Below is a small trained network, with its code and all its weights. Each question gives an input and a class and asks what happens when units are switched off, that is, made to give their printed mean instead of their output.

import numpy as np


def w(rows, s, z=0):
    codes = np.array(rows[::2]) - 128.0
    scale = np.full(codes.shape[1], s)
    scale[-1] = z or s
    return codes * scale


def f(y):
    return np.maximum(y, 0)


def log_softmax(a):
    a = a - a.max(-1, keepdims=True)
    return a - np.log(np.exp(a).sum(-1, keepdims=True))


def net(x, mask):
    res = np.array(x, float).reshape(1, 5) / 4 @ E
    y = f(res @ A[0][:, :-1].T + A[0][:, -1])
    res = res + np.where(mask, y, B[0][:, -1]) @ B[0][:, :-1]
    return log_softmax(res[-1] @ U[:, :-1].T + U[:, -1])


A, B = {}, {}
E = w([
[234,198,77,214,182,146,87],'x0',
[125,128,95,126,110,126,132],'x1',
[132,75,148,255,58,151,106],'x2',
[54,123,93,140,175,169,34],'x3',
[220,69,76,51,135,216,123],'x4',
],0.0095)
A[0] = w([
[199,158,161,115,117,82,244,107],'n1',
[96,90,138,93,91,98,134,7],'n2',
[172,152,204,112,77,135,163,46],'n3',
[174,67,106,89,137,239,172,2],'n4',
[69,149,93,101,180,133,29,66],'n5',
[96,152,143,145,131,182,72,246],'n6',
[67,26,180,75,103,127,129,57],'n7',
[130,141,116,58,208,137,146,85],'n8',
[116,188,121,87,152,118,104,119],'n9',
[184,73,116,89,107,177,88,78],'n10',
[151,179,81,136,91,101,190,76],'n11',
[73,211,162,174,124,55,149,79],'n12',
[201,207,125,162,156,134,75,45],'n13',
[150,57,150,188,103,166,119,78],'n14',
[137,186,107,70,145,75,165,141],'n15',
],0.012,0.0076)
B[0] = w([
[105,39,83,112,159,89,55,229],'n1',
[123,203,85,104,191,69,130,170],'n2',
[60,72,102,114,129,84,99,170],'n3',
[2,210,189,108,142,158,14,201],'n4',
[118,35,144,140,160,60,72,208],'n5',
[156,63,131,61,89,87,134,220],'n6',
[160,206,46,135,174,27,202,245],'n7',
[168,139,146,239,59,77,148,217],'n8',
[159,129,123,198,34,160,154,189],'n9',
[95,180,184,104,136,181,54,194],'n10',
[97,69,136,94,179,88,87,163],'n11',
[81,192,220,45,107,200,51,234],'n12',
[97,184,9,34,177,69,212,196],'n13',
[210,159,113,226,55,45,138,186],'n14',
[178,129,131,219,46,160,116,222],'n15',
],0.0081,0.011)
U = w([
[90,169,164,122,146,145,55,101],'0',
[127,167,50,125,198,79,161,104],'1',
[146,85,128,135,125,110,111,255],'2',
[114,9,110,138,157,80,69,77],'3',
[163,117,124,196,46,108,118,91],'4',
[141,66,125,107,120,169,173,186],'5',
[133,47,149,135,180,214,211,93],'6',
[115,72,142,169,231,188,189,92],'7',
],0.012,0.016)

Each question gives the input, the list of numbers given to net, and the class t.
The units are the neurons (one row each of A and B). Each row of codes is followed by its name. A weight is (code - 128) times the scale printed after its matrix; where a second scale follows, it is the last column's (A, B and U).
mask holds one flag per neuron, in row order. A switched-off neuron (its flag False) gives its mean, the last column of its row in B, instead of its output. The means were averaged over made-up inputs and are rounded, as every weight is.
A unit's drop is (log p(t) with every unit on - log p(t) with that unit switched off) / (log p(t) with every unit on - log p(t) with every unit switched off).
The circuit of an input: a set's keep is (log p(t) with only the set's units on - log p(t) with every unit switched off) / (log p(t) with every unit on - log p(t) with every unit switched off). Starting from the 12 units with the biggest drops (on a tie, the unit counted first), units are removed one at a time, each time the one whose removal leaves the highest keep (on an exact tie, the one counted first), for as long as the keep stays at least 0.8.
units of the circuit, in order: the units of the circuit, biggest drop first
unit that matters most: the unit with the biggest drop
top k neurons: the k neurons with the biggest drops, biggest first
drop of u: that unit's drop, to one decimal
input [-6,4,7,5,6], class 4: top 3 neurons => (n14 n12 n13)
input [-4,-1,7,5,2], class 4: unit that matters most => n14
input [6,-4,-1,-8,2], class 3: top 2 neurons => (n1 n7)
input [4,-4,-6,-6,-2], class 3: top 2 neurons => (n1 n11)
input [5,5,-2,8,2], class 3: top 2 neurons => (n5 n7)
input [3,8,-8,8,-4], class 2: top 4 neurons => (n5 n1 n9 n14)
input [-3,-2,-6,5,4], class 4: units of the circuit, in order => (n8 n9)
input [-8,1,-4,-6,-6], class 1: top 3 neurons => (n7 n2 n4)
input [-4,5,-6,1,-4], class 4: units of the circuit, in order => (n15 n9)
input [-8,-2,-8,-3,-3], class 1: top 3 neurons => (n7 n2 n14)
input [-5,3,2,2,-2], class 1: units of the circuit, in order => (n7 n15)
input [5,1,-5,8,-6], class 3: top 2 neurons => (n5 n6)
input [-3,1,8,-1,-8], class 0: top 3 neurons => (n12 n8 n15)
input [-3,-2,3,1,1], class 5: unit that matters most => n8
input [-6,-4,1,1,-5], class 1: top 2 neurons => (n7 n4)
input [-6,-3,-4,-3,1], class 1: top 2 neurons => (n7 n2)
input [-3,1,-5,1,6], class 0: top 2 neurons => (n4 n10)
input [3,1,0,-8,-6], class 3: top 2 neurons => (n1 n11)
input [7,-8,8,7,8], class 0: top 3 neurons => (n4 n10 n7)
input [7,5,-5,-5,-8], class 0: unit that matters most => n12
input [3,-6,1,-8,3], class 3: drop of n1 => 0.3
input [-5,2,-3,-1,-5], class 0: drop of n6 => 0.2
input [-8,-4,-7,-4,-1], class 1: drop of n2 => 0.5
input [3,3,-3,2,8], class 0: drop of n8 => 0.0
